Below are the code and all the weights of a small trained network. Each question names an input and a class and asks about switching units off, where a switched-off unit gives its printed mean instead of its output.

import numpy as np


def w(rows, s, z=0):
    codes = np.array(rows[::2]) - 128.0
    scale = np.full(codes.shape[1], s)
    scale[-1] = z or s
    return codes * scale


def norm(h):
    return h / np.sqrt((h * h).mean(-1, keepdims=True) + 1e-5)


def f(y):
    return np.maximum(y, 0)


def log_softmax(a):
    a = a - a.max(-1, keepdims=True)
    return a - np.log(np.exp(a).sum(-1, keepdims=True))


def net(x, mask):
    res = np.array(x, float).reshape(1, 8) / 4 @ E
    u = 0
    for l in range(4):
        y = f(norm(res) @ A[l][:, :-1].T + A[l][:, -1])
        res = res + np.where(mask[u : u + 8], y, B[l][:, -1]) @ B[l][:, :-1]
        u += 8
    return log_softmax(norm(res)[-1] @ U[:, :-1].T + U[:, -1])


A, B = {}, {}
E = w([
[47,133,117,106,144,139,28,53],'x0',
[179,122,146,81,160,59,133,104],'x1',
[57,129,138,34,123,116,21,183],'x2',
[152,143,114,79,3,62,107,158],'x3',
[75,147,139,96,103,165,121,203],'x4',
[100,124,122,83,146,228,203,105],'x5',
[185,125,126,190,198,86,142,98],'x6',
[131,144,162,116,138,71,76,229],'x7',
],0.0025)
A[0] = w([
[83,98,100,131,200,126,87,137,69],'0.n0',
[141,129,140,106,132,136,158,141,83],'0.n1',
[153,123,152,103,137,147,206,150,51],'0.n2',
[189,153,149,177,178,87,184,13,11],'0.n3',
[189,148,117,172,192,83,174,13,3],'0.n4',
[152,127,144,81,146,158,217,180,20],'0.n5',
[187,144,136,192,174,83,169,4,3],'0.n6',
[122,147,152,15,73,35,32,111,19],'0.n7',
],0.0023)
B[0] = w([
[136,149,150,134,138,143,112,145,162],'0.n0',
[128,134,117,123,136,135,133,139,134],'0.n1',
[132,148,126,86,140,140,142,139,151],'0.n2',
[158,41,132,122,148,116,113,67,206],'0.n3',
[174,2,160,117,165,109,120,73,205],'0.n4',
[142,173,145,74,148,146,148,153,152],'0.n5',
[200,34,134,152,171,110,141,58,209],'0.n6',
[111,86,90,49,109,88,82,122,248],'0.n7',
],0.0038,0.0015)
A[1] = w([
[161,139,110,171,149,84,148,60,56],'1.n0',
[155,109,134,93,137,139,224,181,16],'1.n1',
[176,157,133,199,73,59,135,196,3],'1.n2',
[135,147,154,84,134,135,202,169,36],'1.n3',
[54,130,141,151,253,155,56,147,31],'1.n4',
[142,141,126,223,179,142,203,64,79],'1.n5',
[173,146,128,190,90,66,132,185,26],'1.n6',
[91,169,146,133,81,200,156,61,22],'1.n7',
],0.0028,0.0026)
B[1] = w([
[163,47,186,145,155,115,149,85,193],'1.n0',
[142,184,168,77,169,136,184,166,160],'1.n1',
[84,116,230,221,46,102,72,189,173],'1.n2',
[138,160,157,96,143,156,166,160,152],'1.n3',
[76,184,254,178,206,174,81,170,212],'1.n4',
[169,57,140,7,102,56,83,90,251],'1.n5',
[79,113,184,202,58,147,114,159,169],'1.n6',
[77,113,101,153,76,144,121,127,154],'1.n7',
],0.0031,0.0014)
A[2] = w([
[240,133,48,228,196,63,161,30,38],'2.n0',
[201,143,65,115,181,144,225,179,61],'2.n1',
[218,132,136,243,87,24,109,227,23],'2.n2',
[185,146,166,229,71,38,124,215,9],'2.n3',
[35,142,158,73,68,167,92,254,137],'2.n4',
[91,107,122,22,213,219,153,38,150],'2.n5',
[178,131,63,236,58,86,165,189,43],'2.n6',
[82,128,105,138,63,244,179,46,5],'2.n7',
],0.0024,0.0021)
B[2] = w([
[211,14,174,134,175,94,149,48,199],'2.n0',
[160,144,150,73,154,101,147,150,152],'2.n1',
[116,115,164,208,24,153,146,148,181],'2.n2',
[110,128,156,206,25,135,128,158,170],'2.n3',
[225,107,127,158,182,77,144,2,254],'2.n4',
[134,137,115,215,67,81,116,187,229],'2.n5',
[131,149,187,171,135,115,92,177,151],'2.n6',
[62,131,51,143,62,133,166,88,153],'2.n7',
],0.0034,0.0027)
A[3] = w([
[203,168,106,62,170,171,253,217,15],'3.n0',
[61,153,44,128,62,209,173,63,16],'3.n1',
[80,175,119,169,239,154,54,152,25],'3.n2',
[196,111,109,165,183,87,153,42,61],'3.n3',
[116,146,80,17,98,39,34,131,5],'3.n4',
[188,119,73,91,52,73,180,114,189],'3.n5',
[210,166,197,100,180,19,104,156,187],'3.n6',
[116,140,108,24,93,57,41,121,28],'3.n7',
],0.0035,0.0026)
B[3] = w([
[190,244,133,45,163,95,208,193,165],'3.n0',
[67,147,13,164,88,133,161,86,157],'3.n1',
[96,209,238,129,200,171,61,141,165],'3.n2',
[201,69,118,120,177,139,170,71,194],'3.n3',
[159,83,53,4,95,33,73,159,204],'3.n4',
[79,159,163,147,249,169,84,161,240],'3.n5',
[80,114,62,137,56,214,162,66,254],'3.n6',
[182,82,51,20,118,18,94,165,202],'3.n7',
],0.004,0.0037)
U = w([
[237,11,157,173,199,106,165,21,251],'0',
[153,131,197,255,10,89,113,209,51],'1',
[123,97,69,4,76,37,29,154,232],'2',
[26,143,20,157,75,205,170,66,12],'3',
[177,213,146,55,157,157,234,206,140],'4',
[52,175,231,149,231,194,34,134,36],'5',
],0.0089,0.0011)

Each question gives the input, the list of numbers given to net, and the class t.
The units are the neurons (one row each of A and B). Each row of codes is followed by its name. A weight is (code - 128) times the scale printed after its matrix; where a second scale follows, it is the last column's (A, B and U).
mask holds one flag per neuron, layer by layer. A switched-off neuron (its flag False) gives its mean, the last column of its row in B, instead of its output. The means were averaged over made-up inputs and are rounded, as every weight is.
A unit's drop is (log p(t) with every unit on - log p(t) with that unit switched off) / (log p(t) with every unit on - log p(t) with every unit switched off).
The circuit of an input: a set's keep is (log p(t) with only the set's units on - log p(t) with every unit switched off) / (log p(t) with every unit on - log p(t) with every unit switched off). Starting from the 12 units with the biggest drops (on a tie, the unit counted first), units are removed one at a time, each time the one whose removal leaves the highest keep (on an exact tie, the one counted first), for as long as the keep stays at least 0.8.
circuit, biggest first: the units of the circuit, biggest drop first
k most important neurons: the k neurons with the biggest drops, biggest first
top k neurons in layer l: the k neurons of layer l with the biggest drops, biggest first
drop of u: that unit's drop, to one decimal
input [8,3,-1,-8,-6,-2,-2,5], class 5: circuit, biggest first => [1.n4; 3.n2]
input [0,-2,-4,0,5,-2,-4,1], class 1: circuit, biggest first => [0.n7; 1.n5]
input [-5,4,4,4,-4,-7,-1,5], class 1: circuit, biggest first => [2.n2; 2.n3]
input [-3,4,-8,3,4,0,-6,-8], class 4: 2 most important neurons => [3.n0; 3.n6]
input [-4,-3,0,5,1,-1,2,-8], class 3: 3 most important neurons => [2.n4; 0.n6; 2.n7]
input [1,-2,8,2,-2,6,6,-3], class 5: 2 most important neurons => [1.n4; 1.n5]
input [-8,-5,-6,0,0,-1,-3,0], class 4: 2 most important neurons => [3.n0; 1.n1]
input [-8,7,3,2,-7,-2,-5,-2], class 1: top 2 neurons in layer 0 => [0.n4; 0.n3]
input [2,7,4,-7,3,-2,-1,0], class 5: most important neuron => [1.n4]
input [4,-1,-7,8,-8,-8,-8,-1], class 1: top 3 neurons in layer 1 => [1.n5; 1.n2; 1.n6]
input [-2,-8,1,-2,-3,-7,7,1], class 1: top 2 neurons in layer 1 => [1.n2; 1.n6]
input [4,1,-1,0,6,-4,6,3], class 5: 3 most important neurons => [1.n4; 3.n2; 2.n5]
input [-2,7,-2,2,-4,1,2,8], class 1: top 2 neurons in layer 1 => [1.n2; 1.n6]
input [-5,4,-2,-5,0,3,-7,-6], class 4: top neuron in layer 3 => [3.n0]
input [-8,2,-2,-6,1,0,1,8], class 4: drop of 3.n0 => 0.3
input [-5,-1,-8,3,-1,6,0,4], class 4: drop of 3.n0 => 0.1
input [-3,3,-4,-5,2,-8,-8,5], class 1: drop of 2.n4 => 0.0
